Below is a small trained network, with its code and all its weights. Each question gives an input and a class and asks what happens when units are switched off, that is, made to give their printed mean instead of their output.

import numpy as np


def w(rows, s, z=0):
    codes = np.array(rows[::2]) - 128.0
    scale = np.full(codes.shape[1], s)
    scale[-1] = z or s
    return codes * scale


def f(y):
    return np.maximum(y, 0)


def log_softmax(a):
    a = a - a.max(-1, keepdims=True)
    return a - np.log(np.exp(a).sum(-1, keepdims=True))


def net(x, mask):
    res = np.array(x, float).reshape(1, 4) / 4 @ E
    y = f(res @ A[0][:, :-1].T + A[0][:, -1])
    res = res + np.where(mask, y, B[0][:, -1]) @ B[0][:, :-1]
    return log_softmax(res[-1] @ U[:, :-1].T + U[:, -1])


A, B = {}, {}
E = w([
[115,103,55,215,230],'x0',
[107,70,157,155,99],'x1',
[40,205,214,199,126],'x2',
[247,149,167,211,99],'x3',
],0.012)
A[0] = w([
[36,128,122,139,179,101],'N1',
[190,128,164,113,97,131],'N2',
[115,147,125,164,91,106],'N3',
[145,139,100,170,110,77],'N4',
[132,159,166,129,107,82],'N5',
[86,151,109,162,120,117],'N6',
[91,135,132,70,92,208],'N7',
[116,81,35,125,156,204],'N8',
[73,191,161,173,120,143],'N9',
[111,137,123,76,117,135],'N10',
[165,89,118,76,100,173],'N11',
[131,82,111,131,105,209],'N12',
[120,91,102,92,150,168],'N13',
[84,132,150,43,96,210],'N14',
[74,191,183,168,139,151],'N15',
[52,119,73,150,168,129],'N16',
[205,128,106,251,165,1],'N17',
[98,127,173,56,99,141],'N18',
[108,152,167,140,149,127],'N19',
[213,107,133,92,102,214],'N20',
[204,162,218,117,55,128],'N21',
[121,156,164,129,118,107],'N22',
],0.019,0.0062)
B[0] = w([
[96,156,88,235,127,212],'N1',
[139,184,105,109,90,193],'N2',
[141,138,140,139,153,157],'N3',
[98,131,152,107,127,153],'N4',
[173,134,161,120,143,169],'N5',
[110,142,120,173,138,166],'N6',
[61,101,156,97,167,213],'N7',
[166,41,70,134,110,222],'N8',
[127,130,225,169,92,224],'N9',
[94,120,134,94,120,179],'N10',
[81,170,90,107,100,202],'N11',
[141,132,77,102,170,174],'N12',
[140,67,111,123,114,183],'N13',
[38,91,163,84,166,238],'N14',
[139,120,230,166,109,233],'N15',
[124,144,82,237,121,208],'N16',
[8,103,194,40,162,227],'N17',
[99,118,167,108,203,217],'N18',
[135,130,163,160,128,174],'N19',
[75,202,77,88,89,221],'N20',
[253,195,132,96,128,253],'N21',
[159,121,158,131,138,168],'N22',
],0.031,0.021)
U = w([
[80,121,108,52,145,251],'0',
[102,136,220,121,171,70],'1',
[184,243,77,99,94,197],'2',
[255,192,186,112,90,74],'3',
[170,80,55,133,128,80],'4',
[126,191,130,201,107,50],'5',
],0.0097,0.0031)

Each question gives the input, the list of numbers given to net, and the class t.
The units are the neurons (one row each of A and B). Each row of codes is followed by its name. A weight is (code - 128) times the scale printed after its matrix; where a second scale follows, it is the last column's (A, B and U).
mask holds one flag per neuron, in row order. A switched-off neuron (its flag False) gives its mean, the last column of its row in B, instead of its output. The means were averaged over made-up inputs and are rounded, as every weight is.
A unit's drop is (log p(t) with every unit on - log p(t) with that unit switched off) / (log p(t) with every unit on - log p(t) with every unit switched off).
The circuit of an input: a set's keep is (log p(t) with only the set's units on - log p(t) with every unit switched off) / (log p(t) with every unit on - log p(t) with every unit switched off). Starting from the 12 units with the biggest drops (on a tie, the unit counted first), units are removed one at a time, each time the one whose removal leaves the highest keep (on an exact tie, the one counted first), for as long as the keep stays at least 0.8.
units of the circuit, in order: the units of the circuit, biggest drop first
k most important neurons: the k neurons with the biggest drops, biggest first
drop when u is switched off: that unit's drop, to one decimal
input [-1,-3,2,1], class 3: 2 most important neurons => (N17, N14)
input [-8,-5,1,7], class 3: units of the circuit, in order => (N21)
input [1,-7,-4,-8], class 4: 2 most important neurons => (N8, N17)
input [0,8,-1,7], class 2: 2 most important neurons => (N21, N14)
input [-4,2,1,1], class 3: units of the circuit, in order => (N21, N17)
input [-6,4,-3,1], class 2: 2 most important neurons => (N21, N17)
input [2,-2,-2,0], class 4: 2 most important neurons => (N14, N17)
input [8,-1,2,0], class 5: 3 most important neurons => (N16, N1, N14)
input [6,2,7,-1], class 5: 2 most important neurons => (N1, N16)
input [1,3,-8,-5], class 4: 2 most important neurons => (N8, N17)
input [1,-1,3,-3], class 5: 2 most important neurons => (N17, N1)
input [-7,-8,0,-4], class 0: 2 most important neurons => (N15, N9)
input [6,2,-1,2], class 0: drop when N17 is switched off => 1.1
input [6,-4,-2,-6], class 4: units of the circuit, in order => (N8)
input [2,0,1,-8], class 5: drop when N16 is switched off => 0.2
input [-6,-7,0,-4], class 0: drop when N15 is switched off => 0.5
